Below is a small trained network, with its code and all its weights. Each question gives an input and a class and asks what happens when units are switched off, that is, made to give their printed mean instead of their output.

import numpy as np


def w(rows, s, z=0):
    codes = np.array(rows[::2]) - 128.0
    scale = np.full(codes.shape[1], s)
    scale[-1] = z or s
    return codes * scale


def f(y):
    return y / 2 * (1 + np.tanh(0.7978845608 * (y + 0.044715 * y**3)))


def log_softmax(a):
    a = a - a.max(-1, keepdims=True)
    return a - np.log(np.exp(a).sum(-1, keepdims=True))


def net(x, mask):
    res = np.array(x, float).reshape(1, 3) / 4 @ E
    y = f(res @ A[0][:, :-1].T + A[0][:, -1])
    res = res + np.where(mask, y, B[0][:, -1]) @ B[0][:, :-1]
    return log_softmax(res[-1] @ U[:, :-1].T + U[:, -1])


A, B = {}, {}
E = w([
[88,159,60,160,116,216,28,51,188,175,229],'x0',
[184,140,216,82,70,254,193,128,205,6,105],'x1',
[200,250,240,135,209,129,131,196,187,186,89],'x2',
],0.0098)
A[0] = w([
[86,72,66,125,157,45,121,169,88,121,137,191],'neuron 0',
[92,123,85,159,164,119,125,203,147,128,96,65],'neuron 1',
[76,131,57,254,156,198,91,184,191,211,184,104],'neuron 2',
[190,169,212,105,229,197,139,212,155,72,114,103],'neuron 3',
[164,137,135,102,67,54,252,188,134,54,66,128],'neuron 4',
[205,214,224,98,166,64,96,161,154,136,138,175],'neuron 5',
[77,167,22,172,206,43,88,150,55,154,133,137],'neuron 6',
[170,184,153,106,85,210,116,78,204,6,165,82],'neuron 7',
[132,120,170,147,95,171,185,94,157,121,101,44],'neuron 8',
[88,101,128,128,117,145,108,83,143,63,99,216],'neuron 9',
[226,192,193,126,153,152,96,192,159,66,161,254],'neuron 10',
],0.0082,0.0034)
B[0] = w([
[136,76,125,209,93,127,130,100,175,52,186,208],'neuron 0',
[164,154,96,47,127,98,83,104,205,49,146,141],'neuron 1',
[204,119,92,52,209,131,128,111,62,93,114,210],'neuron 2',
[63,124,191,145,136,98,140,108,178,147,125,248],'neuron 3',
[162,136,98,122,195,174,150,218,69,128,84,249],'neuron 4',
[108,156,130,156,135,118,159,172,254,126,48,231],'neuron 5',
[187,109,165,86,73,140,50,23,131,127,220,245],'neuron 6',
[105,165,225,98,86,86,86,52,211,72,207,232],'neuron 7',
[128,171,103,56,170,189,112,85,101,74,190,170],'neuron 8',
[159,162,93,124,199,91,157,153,68,50,143,170],'neuron 9',
[91,80,138,191,152,172,144,180,153,108,171,235],'neuron 10',
],0.0093,0.015)
U = w([
[169,160,163,113,92,128,174,134,163,38,145,38],'0',
[164,66,2,14,181,75,127,76,46,49,160,254],'1',
[73,170,33,176,75,191,159,102,92,211,103,1],'2',
[220,177,112,115,105,68,70,100,122,167,75,1],'3',
[108,149,133,162,187,88,227,173,171,163,68,121],'4',
[48,92,184,133,62,57,81,36,214,123,209,230],'5',
[140,57,124,139,55,94,201,187,58,55,65,217],'6',
],0.0087,0.0042)

Each question gives the input, the list of numbers given to net, and the class t.
The units are the neurons (one row each of A and B). Each row of codes is followed by its name. A weight is (code - 128) times the scale printed after its matrix; where a second scale follows, it is the last column's (A, B and U).
mask holds one flag per neuron, in row order. A switched-off neuron (its flag False) gives its mean, the last column of its row in B, instead of its output. The means were averaged over made-up inputs and are rounded, as every weight is.
A unit's drop is (log p(t) with every unit on - log p(t) with that unit switched off) / (log p(t) with every unit on - log p(t) with every unit switched off).
The circuit of an input: a set's keep is (log p(t) with only the set's units on - log p(t) with every unit switched off) / (log p(t) with every unit on - log p(t) with every unit switched off). Starting from all 11 units, units are removed one at a time, each time the one whose removal leaves the highest keep (on an exact tie, the one counted first), for as long as the keep stays at least 0.8.
units of the circuit, in order: the units of the circuit, biggest drop first
most important unit: the unit with the biggest drop
top k neurons: the k neurons with the biggest drops, biggest first
drop when u is switched off: that unit's drop, to one decimal
input [6,0,7], class 4: units of the circuit, in order	neuron 6
input [-3,7,8], class 4: top 2 neurons	neuron 4; neuron 5
input [-4,4,-3], class 6: units of the circuit, in order	neuron 6; neuron 4
input [-4,-3,-2], class 1: top 2 neurons	neuron 7; neuron 3
input [-4,4,0], class 4: units of the circuit, in order	neuron 6; neuron 4
input [-3,5,4], class 4: top 2 neurons	neuron 6; neuron 4
input [-4,-2,-1], class 1: top 4 neurons	neuron 5; neuron 3; neuron 7; neuron 10
input [-6,-6,-6], class 5: top 2 neurons	neuron 0; neuron 2
input [3,-6,0], class 1: top 3 neurons	neuron 2; neuron 7; neuron 3
input [8,3,-8], class 1: top 2 neurons	neuron 2; neuron 9
input [-8,-2,-6], class 6: top 2 neurons	neuron 2; neuron 8
input [-7,7,0], class 4: top 3 neurons	neuron 4; neuron 6; neuron 3
input [2,4,-8], class 1: top 2 neurons	neuron 9; neuron 3
input [-4,-2,-3], class 1: top 2 neurons	neuron 5; neuron 7
input [-7,-1,-2], class 6: most important unit	neuron 2
input [1,4,7], class 5: top 3 neurons	neuron 7; neuron 3; neuron 4
input [6,0,2], class 1: drop when neuron 3 is switched off	0.1
input [-7,-8,3], class 5: drop when neuron 0 is switched off	0.8
input [-4,-4,5], class 4: drop when neuron 7 is switched off	2.4
input [-8,7,-3], class 6: units of the circuit, in order	neuron 4
